Below are the code and all the weights of a small trained network. Each question names an input and a class and asks about switching units off, where a switched-off unit gives its printed mean instead of its output.

import numpy as np


def w(rows, s, z=0):
    codes = np.array(rows[::2]) - 128.0
    scale = np.full(codes.shape[1], s)
    scale[-1] = z or s
    return codes * scale


def f(y):
    return np.maximum(y, 0)


def log_softmax(a):
    a = a - a.max(-1, keepdims=True)
    return a - np.log(np.exp(a).sum(-1, keepdims=True))


def net(x, mask):
    res = np.array(x, float).reshape(1, 4) / 4 @ E
    y = f(res @ A[0][:, :-1].T + A[0][:, -1])
    res = res + np.where(mask, y, B[0][:, -1]) @ B[0][:, :-1]
    return log_softmax(res[-1] @ U[:, :-1].T + U[:, -1])


A, B = {}, {}
E = w([
[172,254,131,187,158,160,168,165,113,95],'x0',
[127,155,55,106,86,191,220,151,157,165],'x1',
[157,84,120,183,91,120,114,39,68,191],'x2',
[157,128,120,101,141,136,125,111,110,103],'x3',
],0.018)
A[0] = w([
[164,186,120,218,126,157,168,102,62,159,157],'n1',
[134,122,10,134,86,183,190,143,131,153,161],'n2',
[128,192,172,128,195,143,137,152,158,124,151],'n3',
[45,126,142,57,168,74,146,169,134,79,251],'n4',
[151,189,135,184,156,178,155,166,117,119,191],'n5',
[127,156,121,113,61,160,149,78,36,203,112],'n6',
[106,123,84,75,107,151,192,142,168,110,192],'n7',
],0.012,0.0032)
B[0] = w([
[169,59,176,216,112,140,78,129,99,47,234],'n1',
[195,96,111,125,87,189,142,151,220,171,250],'n2',
[149,193,125,80,170,106,152,126,151,110,194],'n3',
[142,89,145,97,181,245,91,227,105,117,208],'n4',
[158,154,194,84,124,107,128,131,143,25,220],'n5',
[147,47,123,160,121,125,75,115,130,168,231],'n6',
[89,95,55,26,98,156,245,122,147,124,210],'n7',
],0.012,0.021)
U = w([
[147,104,162,135,143,176,102,172,157,116,202],'0',
[80,135,94,89,127,139,173,150,148,157,117],'1',
[125,191,165,103,198,81,117,160,150,106,27],'2',
[145,182,141,102,104,101,192,148,176,103,50],'3',
[93,91,165,102,116,2,73,86,103,169,255],'4',
[129,110,86,127,81,101,119,73,152,204,45],'5',
[120,156,161,192,146,64,99,83,98,104,191],'6',
],0.014,0.0028)

Each question gives the input, the list of numbers given to net, and the class t.
The units are the neurons (one row each of A and B). Each row of codes is followed by its name. A weight is (code - 128) times the scale printed after its matrix; where a second scale follows, it is the last column's (A, B and U).
mask holds one flag per neuron, in row order. A switched-off neuron (its flag False) gives its mean, the last column of its row in B, instead of its output. The means were averaged over made-up inputs and are rounded, as every weight is.
A unit's drop is (log p(t) with every unit on - log p(t) with that unit switched off) / (log p(t) with every unit on - log p(t) with every unit switched off).
The circuit of an input: a set's keep is (log p(t) with only the set's units on - log p(t) with every unit switched off) / (log p(t) with every unit on - log p(t) with every unit switched off). Starting from all 7 units, units are removed one at a time, each time the one whose removal leaves the highest keep (on an exact tie, the one counted first), for as long as the keep stays at least 0.8.
circuit, biggest first: the units of the circuit, biggest drop first
unit that matters most: the unit with the biggest drop
top k neurons: the k neurons with the biggest drops, biggest first
drop when u is switched off: that unit's drop, to one decimal
input [2,-4,-1,-2], class 2: circuit, biggest first -> n2, n1
input [6,1,0,6], class 3: circuit, biggest first -> n4
input [-4,2,0,5], class 1: top 2 neurons -> n1, n6
input [6,0,7,-8], class 6: circuit, biggest first -> n4, n7
input [3,-2,1,3], class 6: top 3 neurons -> n2, n4, n7
input [3,0,8,6], class 6: circuit, biggest first -> n4, n2
input [-3,3,-6,1], class 1: top 2 neurons -> n7, n1
input [-5,0,6,-4], class 4: top 2 neurons -> n2, n7
input [-6,-8,1,-6], class 4: top 2 neurons -> n2, n1
input [5,7,0,8], class 3: top 4 neurons -> n7, n4, n5, n3
input [5,-1,5,6], class 6: top 2 neurons -> n2, n4
input [-7,-1,8,-4], class 4: top 2 neurons -> n2, n7
input [8,-7,1,-4], class 6: top 2 neurons -> n1, n4
input [3,2,-7,2], class 3: unit that matters most -> n7
input [0,-1,8,5], class 4: top 3 neurons -> n6, n2, n4
input [6,-6,0,0], class 2: top 2 neurons -> n3, n6
input [-8,-4,1,1], class 4: top 2 neurons -> n2, n1
input [7,1,-7,2], class 3: top 2 neurons -> n7, n6
input [-5,0,2,-4], class 4: top 2 neurons -> n2, n7
input [-8,7,1,1], class 5: circuit, biggest first -> n4
input [-1,-3,1,-3], class 4: top 2 neurons -> n2, n4
input [3,-3,-6,-8], class 2: drop when n3 is switched off -> 0.1
input [-3,2,-1,8], class 1: drop when n1 is switched off -> 0.3
input [-6,7,1,7], class 5: drop when n2 is switched off -> 0.1
input [-7,3,0,-4], class 1: drop when n1 is switched off -> 0.2
